Below is a small trained network, with its code and all its weights. Each question gives an input and a target symbol and asks what happens when units are switched off, that is, made to give their printed mean instead of their output.

import numpy as np


def w(rows, s, z=0):
    codes = np.array(rows[::2]) - 128.0
    scale = np.full(codes.shape[1], s)
    scale[-1] = z or s
    return codes * scale


def f(y):
    return y / 2 * (1 + np.tanh(0.7978845608 * (y + 0.044715 * y**3)))


def softmax(a):
    e = np.exp(a - a.max(-1, keepdims=True))
    return e / e.sum(-1, keepdims=True)


def log_softmax(a):
    a = a - a.max(-1, keepdims=True)
    return a - np.log(np.exp(a).sum(-1, keepdims=True))


def net(x, mask):
    ids = ['αβδεζηθμξπστφψω'.index(c) for c in x.split()]
    T = len(ids)
    res = E[ids] + P[:T]
    q, k, v = (res @ M[0].T for M in (Q, K, V))
    z = softmax(np.where(np.tri(T) > 0, q @ k.T / 2**0.5, -1e9)) @ v
    res = res + np.where(mask[0], z, O[0][:, -1]) @ O[0][:, :-1]
    y = f(res @ A[0][:, :-1].T + A[0][:, -1])
    res = res + np.where(mask[1:25], y, B[0][:, -1]) @ B[0][:, :-1]
    return log_softmax(res[-1] @ U[:, :-1].T + U[:, -1])


Q, K, V, O, A, B = {}, {}, {}, {}, {}, {}
E = w([
[95,113,113,150,165,153,121,225,105,64,75],'α',
[132,200,35,190,169,109,154,136,61,137,103],'β',
[42,103,92,158,123,170,181,153,82,105,148],'δ',
[74,198,132,140,56,105,130,192,124,134,90],'ε',
[162,162,195,32,112,152,131,148,154,90,52],'ζ',
[184,97,90,184,81,47,125,86,100,6,109],'η',
[135,142,88,138,107,89,180,166,149,117,122],'θ',
[92,178,80,131,150,148,139,78,29,155,128],'μ',
[129,116,126,120,24,41,86,109,124,89,106],'ξ',
[184,152,142,77,76,43,126,70,131,65,129],'π',
[101,100,135,102,101,177,78,110,109,168,42],'σ',
[115,66,65,167,37,88,113,171,139,175,49],'τ',
[154,178,116,107,189,154,229,158,148,123,115],'φ',
[93,123,76,88,70,161,201,84,83,221,112],'ψ',
[209,80,117,100,146,150,199,105,162,120,46],'ω',
],0.016)
P = w([
[161,113,132,43,114,113,132,147,76,105,133],'0',
[97,152,132,167,91,202,142,60,121,80,116],'1',
[94,131,198,130,179,60,106,120,155,173,133],'2',
[146,127,79,98,129,156,123,249,80,125,78],'3',
[73,161,106,136,103,198,114,82,174,82,114],'4',
[119,115,231,141,183,49,134,116,115,184,129],'5',
[178,117,113,104,141,149,149,248,35,141,68],'6',
],0.015)
Q[0] = w([
[129,74,167,170,26,254,126,32,252,78,171],'head 0',
[168,121,158,20,197,41,192,236,81,168,58],'head 0',
],0.0075)
K[0] = w([
[122,152,30,63,85,205,119,127,208,70,106],'head 0',
[138,88,250,148,148,81,167,140,102,171,114],'head 0',
],0.012)
V[0] = w([
[158,201,105,120,235,185,223,109,112,142,140],'head 0',
[218,94,189,92,103,110,166,2,147,127,147],'head 0',
],0.0073)
O[0] = w([
[181,146,104,130,2,188,65,142,176,110,179,63],'head 0',
[32,184,27,95,190,134,83,152,234,96,130,252],'head 0',
],0.0093,0.0014)
A[0] = w([
[121,159,183,95,195,136,146,94,160,65,238,110],'neuron 0',
[221,131,158,151,72,184,102,168,89,157,182,27],'neuron 1',
[102,101,154,157,157,231,135,97,176,176,114,88],'neuron 2',
[37,175,170,150,110,174,132,114,105,204,168,87],'neuron 3',
[154,169,97,176,91,150,116,89,199,161,183,133],'neuron 4',
[49,104,138,96,125,99,77,70,113,164,215,140],'neuron 5',
[88,118,69,91,157,143,80,126,180,106,167,6],'neuron 6',
[138,106,190,144,187,69,117,100,127,218,153,68],'neuron 7',
[167,75,95,124,140,96,130,180,81,131,124,116],'neuron 8',
[218,124,130,124,63,183,129,192,67,133,175,149],'neuron 9',
[147,122,139,214,198,151,29,27,108,102,117,103],'neuron 10',
[183,71,139,246,185,78,67,100,134,165,209,95],'neuron 11',
[144,113,116,58,108,7,177,92,169,187,242,82],'neuron 12',
[119,90,181,142,171,68,146,146,70,153,126,11],'neuron 13',
[113,130,161,85,132,152,91,64,86,24,183,63],'neuron 14',
[147,170,171,119,159,115,126,192,117,145,172,146],'neuron 15',
[129,140,34,86,139,144,74,150,150,109,136,19],'neuron 16',
[181,143,101,115,82,219,78,157,129,90,175,71],'neuron 17',
[179,126,158,81,154,74,38,121,168,157,122,51],'neuron 18',
[102,82,34,182,115,158,148,67,74,153,148,31],'neuron 19',
[89,146,130,142,96,120,124,187,129,137,112,87],'neuron 20',
[166,102,89,99,116,195,161,159,78,113,105,143],'neuron 21',
[90,171,98,176,106,102,86,39,79,110,126,111],'neuron 22',
[140,136,67,112,114,155,71,130,194,140,185,36],'neuron 23',
],0.013,0.011)
B[0] = w([
[174,91,113,102,83,139,214,160,89,175,181,151],'neuron 0',
[73,134,199,66,178,121,193,117,85,119,252,181],'neuron 1',
[135,129,153,121,91,57,190,189,178,188,170,143],'neuron 2',
[92,139,125,113,215,97,151,118,165,139,179,155],'neuron 3',
[137,59,142,75,151,142,78,153,103,43,125,177],'neuron 4',
[113,37,96,145,126,182,138,50,64,113,75,152],'neuron 5',
[129,237,179,202,144,98,139,138,127,177,82,164],'neuron 6',
[30,176,93,138,73,128,95,206,79,88,134,170],'neuron 7',
[89,188,175,85,118,166,122,125,98,144,128,187],'neuron 8',
[122,97,106,185,160,177,133,184,187,123,48,249],'neuron 9',
[164,110,141,187,153,81,46,139,74,147,143,142],'neuron 10',
[176,134,58,66,118,49,227,94,145,114,52,138],'neuron 11',
[189,206,170,165,173,165,56,150,165,99,137,156],'neuron 12',
[229,73,120,132,142,147,128,82,217,188,169,195],'neuron 13',
[82,106,64,96,170,79,109,197,129,189,80,138],'neuron 14',
[126,96,148,113,89,135,91,112,101,132,111,167],'neuron 15',
[172,15,147,98,112,114,175,133,176,80,165,186],'neuron 16',
[144,172,69,152,132,119,148,60,114,227,123,204],'neuron 17',
[36,83,154,129,72,141,154,84,220,121,133,142],'neuron 18',
[163,105,201,88,130,113,115,156,178,87,37,141],'neuron 19',
[165,133,122,99,156,124,132,73,139,106,151,155],'neuron 20',
[115,135,125,143,81,57,85,91,128,104,167,228],'neuron 21',
[171,185,161,78,86,178,146,124,141,120,160,167],'neuron 22',
[111,153,167,173,160,105,121,126,35,97,110,171],'neuron 23',
],0.012,0.014)
U = w([
[145,138,185,104,109,87,90,116,109,206,222,161],'α',
[111,92,146,52,61,126,131,108,158,105,190,115],'β',
[122,139,139,93,254,129,84,104,148,190,76,51],'δ',
[91,154,151,103,83,111,97,60,27,132,103,200],'ε',
[104,131,137,54,143,93,159,183,74,125,117,106],'ζ',
[136,194,115,168,142,111,48,191,114,130,62,171],'η',
[122,177,60,127,102,137,124,147,161,213,75,139],'θ',
[106,209,170,152,116,155,174,99,126,167,135,156],'μ',
[137,59,97,145,148,143,171,99,127,164,156,165],'ξ',
[135,95,85,147,66,156,63,112,188,96,133,217],'π',
[124,101,150,127,198,98,128,183,206,140,109,2],'σ',
[181,83,169,159,111,140,116,122,126,200,30,99],'τ',
[60,91,171,171,129,105,107,174,67,134,84,122],'φ',
[167,139,140,168,129,52,122,81,108,130,123,150],'ψ',
[157,84,206,105,158,168,109,165,118,113,178,77],'ω',
],0.0077,0.004)

Each question gives the input, a string of symbols that net reads in full, and the target symbol t.
The units are the heads (2 rows each of Q, K, V and O) and the neurons (one row each of A and B). Each row of codes is followed by its name. A weight is (code - 128) times the scale printed after its matrix; where a second scale follows, it is the last column's (O, A, B and U).
mask holds one flag per unit, heads first, then neurons. A switched-off unit (its flag False) gives its mean, the last column of its rows in O or B, instead of its output. The means were averaged over made-up inputs and are rounded, as every weight is.
A unit's drop is (log p(t) with every unit on - log p(t) with that unit switched off) / (log p(t) with every unit on - log p(t) with every unit switched off).
The circuit of an input: a set's keep is (log p(t) with only the set's units on - log p(t) with every unit switched off) / (log p(t) with every unit on - log p(t) with every unit switched off). Starting from the 12 units with the biggest drops (on a tie, the unit counted first), units are removed one at a time, each time the one whose removal leaves the highest keep (on an exact tie, the one counted first), for as long as the keep stays at least 0.8.
circuit, biggest first: the units of the circuit, biggest drop first
most important unit: the unit with the biggest drop
k most important neurons: the k neurons with the biggest drops, biggest first
input ψ θ ε ω β, target ω: circuit, biggest first => neuron 1; neuron 4; head 0
input ε ε ζ ω ε ε π, target τ: circuit, biggest first => head 0; neuron 9
input ω θ ξ ω σ, target α: 3 most important neurons => neuron 9; neuron 2; neuron 10
input α φ π ε φ τ μ, target α: 3 most important neurons => neuron 13; neuron 9; neuron 21
input ω ω θ φ φ π ω, target σ: circuit, biggest first => head 0; neuron 16
input ε τ ζ, target β: most important unit => neuron 18
input α ξ σ π, target ε: circuit, biggest first => head 0; neuron 9; neuron 16
input π φ ω θ δ φ π, target ξ: 3 most important neurons => neuron 17; neuron 9; neuron 1
input ε η ε τ, target τ: 2 most important neurons => neuron 9; neuron 13
input ε π π π ε δ, target ξ: circuit, biggest first => neuron 13; neuron 5
input ζ ω ε μ η, target η: circuit, biggest first => neuron 10; neuron 14
input φ ε β σ, target μ: 2 most important neurons => neuron 1; neuron 9
input ε τ ε, target α: 4 most important neurons => neuron 13; neuron 9; neuron 3; neuron 7
input φ η τ β, target α: circuit, biggest first => neuron 13; head 0; neuron 9; neuron 8
input ω τ φ ξ φ ξ σ, target δ: circuit, biggest first => head 0
input β β φ π ε φ φ, target ξ: 3 most important neurons => neuron 17; neuron 9; neuron 1
input τ τ μ φ, target θ: circuit, biggest first => head 0; neuron 17
input φ τ ε ψ φ ε ε, target τ: 2 most important neurons => neuron 9; neuron 13
input ξ ψ θ ω π ω ε, target ψ: 4 most important neurons => neuron 16; neuron 6; neuron 23; neuron 20
input α δ φ τ τ, target τ: circuit, biggest first => head 0; neuron 19
input φ ε θ α φ α, target τ: most important unit => neuron 13
input φ τ ω ξ ε ζ τ, target β: circuit, biggest first => head 0; neuron 16; neuron 9
input ε φ φ η σ β β, target μ: 3 most important neurons => neuron 1; neuron 9; neuron 17
input ζ φ μ δ, target θ: 2 most important neurons => neuron 9; neuron 17
input ξ μ φ ε, target ξ: 4 most important neurons => neuron 17; neuron 9; neuron 1; neuron 16
